Here is a tiny trained network, its code and every weight. The questions are about switching its units off for an input and a class, where a switched-off unit gives its printed mean instead of its output.

import numpy as np


def w(rows, s, z=0):
    codes = np.array(rows[::2]) - 128.0
    scale = np.full(codes.shape[1], s)
    scale[-1] = z or s
    return codes * scale


def norm(h):
    return h / np.sqrt((h * h).mean(-1, keepdims=True) + 1e-5)


def f(y):
    return y / 2 * (1 + np.tanh(0.7978845608 * (y + 0.044715 * y**3)))


def log_softmax(a):
    a = a - a.max(-1, keepdims=True)
    return a - np.log(np.exp(a).sum(-1, keepdims=True))


def net(x, mask):
    res = np.array(x, float).reshape(1, 4) / 4 @ E
    u = 0
    for l in range(4):
        y = f(norm(res) @ A[l][:, :-1].T + A[l][:, -1])
        res = res + np.where(mask[u : u + 7], y, B[l][:, -1]) @ B[l][:, :-1]
        u += 7
    return log_softmax(norm(res)[-1] @ U[:, :-1].T + U[:, -1])


A, B = {}, {}
E = w([
[145,2,124],'x0',
[128,130,128],'x1',
[124,129,68],'x2',
[204,147,123],'x3',
],0.0045)
A[0] = w([
[109,136,114,124],'0.n0',
[182,152,203,134],'0.n1',
[49,196,217,127],'0.n2',
[4,183,75,1],'0.n3',
[60,156,213,127],'0.n4',
[91,254,224,179],'0.n5',
[138,201,136,194],'0.n6',
],0.0094,0.0044)
B[0] = w([
[129,121,138,130],'0.n0',
[187,123,99,160],'0.n1',
[125,2,130,204],'0.n2',
[119,88,32,169],'0.n3',
[109,2,188,178],'0.n4',
[147,66,67,255],'0.n5',
[139,164,97,190],'0.n6',
],0.0091,0.0071)
A[1] = w([
[159,123,252,254],'1.n0',
[182,116,127,142],'1.n1',
[137,130,103,112],'1.n2',
[134,128,112,106],'1.n3',
[108,208,149,8],'1.n4',
[100,111,153,161],'1.n5',
[103,121,238,69],'1.n6',
],0.015,0.0033)
B[1] = w([
[63,254,168,255],'1.n0',
[168,158,166,242],'1.n1',
[137,96,158,161],'1.n2',
[150,127,138,142],'1.n3',
[111,252,102,114],'1.n4',
[62,143,135,172],'1.n5',
[104,30,162,178],'1.n6',
],0.0083,0.0035)
A[2] = w([
[40,47,57,177],'2.n0',
[91,215,88,114],'2.n1',
[192,122,126,129],'2.n2',
[40,26,141,140],'2.n3',
[254,58,110,68],'2.n4',
[98,180,101,46],'2.n5',
[113,91,152,254],'2.n6',
],0.0076,0.003)
B[2] = w([
[98,253,167,253],'2.n0',
[137,36,76,122],'2.n1',
[92,150,231,153],'2.n2',
[77,250,66,234],'2.n3',
[86,56,213,217],'2.n4',
[177,21,137,107],'2.n5',
[72,222,123,196],'2.n6',
],0.0049,0.0053)
A[3] = w([
[112,196,162,119],'3.n0',
[117,116,190,107],'3.n1',
[254,129,165,1],'3.n2',
[218,89,85,68],'3.n3',
[127,124,126,124],'3.n4',
[141,72,71,56],'3.n5',
[163,69,122,122],'3.n6',
],0.0095,0.0065)
B[3] = w([
[173,137,130,241],'3.n0',
[133,111,199,174],'3.n1',
[2,77,93,196],'3.n2',
[198,161,119,212],'3.n3',
[119,134,127,123],'3.n4',
[86,167,201,187],'3.n5',
[128,187,153,248],'3.n6',
],0.0083,0.0014)
U = w([
[88,15,93,112],'0',
[88,119,4,109],'1',
[58,164,181,151],'2',
[92,231,82,132],'3',
[218,65,119,226],'4',
[211,171,44,126],'5',
[185,224,200,5],'6',
[149,92,212,167],'7',
],0.022,0.0027)

Each question gives the input, the list of numbers given to net, and the class t.
The units are the neurons (one row each of A and B). Each row of codes is followed by its name. A weight is (code - 128) times the scale printed after its matrix; where a second scale follows, it is the last column's (A, B and U).
mask holds one flag per neuron, layer by layer. A switched-off neuron (its flag False) gives its mean, the last column of its row in B, instead of its output. The means were averaged over made-up inputs and are rounded, as every weight is.
A unit's drop is (log p(t) with every unit on - log p(t) with that unit switched off) / (log p(t) with every unit on - log p(t) with every unit switched off).
The circuit of an input: a set's keep is (log p(t) with only the set's units on - log p(t) with every unit switched off) / (log p(t) with every unit on - log p(t) with every unit switched off). Starting from the 12 units with the biggest drops (on a tie, the unit counted first), units are removed one at a time, each time the one whose removal leaves the highest keep (on an exact tie, the one counted first), for as long as the keep stays at least 0.8.
circuit, biggest first: the units of the circuit, biggest drop first
k most important neurons: the k neurons with the biggest drops, biggest first
top k neurons in layer l: the k neurons of layer l with the biggest drops, biggest first
input [4,-8,6,0], class 3: circuit, biggest first -> 0.n5, 2.n3
input [2,2,-1,6], class 6: circuit, biggest first -> 0.n5
input [-4,2,1,2], class 5: top 3 neurons in layer 3 -> 3.n3, 3.n6, 3.n1
input [7,1,-1,4], class 6: 3 most important neurons -> 0.n5, 0.n3, 0.n6
input [1,-8,6,-8], class 3: circuit, biggest first -> 2.n0, 0.n2
input [1,4,0,3], class 6: top 2 neurons in layer 1 -> 1.n1, 1.n6
input [3,-6,-7,0], class 2: 2 most important neurons -> 0.n5, 1.n6
input [-5,-8,2,4], class 5: 2 most important neurons -> 0.n4, 0.n6
input [0,8,0,5], class 4: top 4 neurons in layer 2 -> 2.n0, 2.n3, 2.n6, 2.n4
input [-3,3,-2,8], class 4: 2 most important neurons -> 1.n0, 2.n3
input [6,-5,-5,7], class 6: 2 most important neurons -> 0.n5, 1.n0
input [-3,0,7,5], class 5: top 2 neurons in layer 0 -> 0.n2, 0.n4
input [2,1,1,-4], class 3: top 2 neurons in layer 2 -> 2.n3, 2.n4
input [1,6,-6,5], class 6: circuit, biggest first -> 0.n2
input [-1,-3,-6,0], class 0: top 2 neurons in layer 0 -> 0.n4, 0.n2
input [1,-2,4,-3], class 3: 2 most important neurons -> 0.n5, 2.n0
input [-5,4,2,8], class 5: 2 most important neurons -> 0.n4, 0.n2
input [-3,0,2,3], class 5: 3 most important neurons -> 0.n4, 0.n6, 3.n3
input [4,2,8,6], class 7: 2 most important neurons -> 0.n5, 2.n4
input [-1,-8,-8,3], class 4: circuit, biggest first -> 0.n1
input [-1,1,7,4], class 5: 2 most important neurons -> 0.n2, 0.n4
input [-5,6,0,-7], class 0: 2 most important neurons -> 0.n2, 0.n4
input [2,-4,0,7], class 6: 2 most important neurons -> 0.n5, 0.n3
input [1,4,2,8], class 7: top 2 neurons in layer 2 -> 2.n3, 2.n2
input [8,6,7,2], class 7: top 3 neurons in layer 0 -> 0.n4, 0.n3, 0.n2
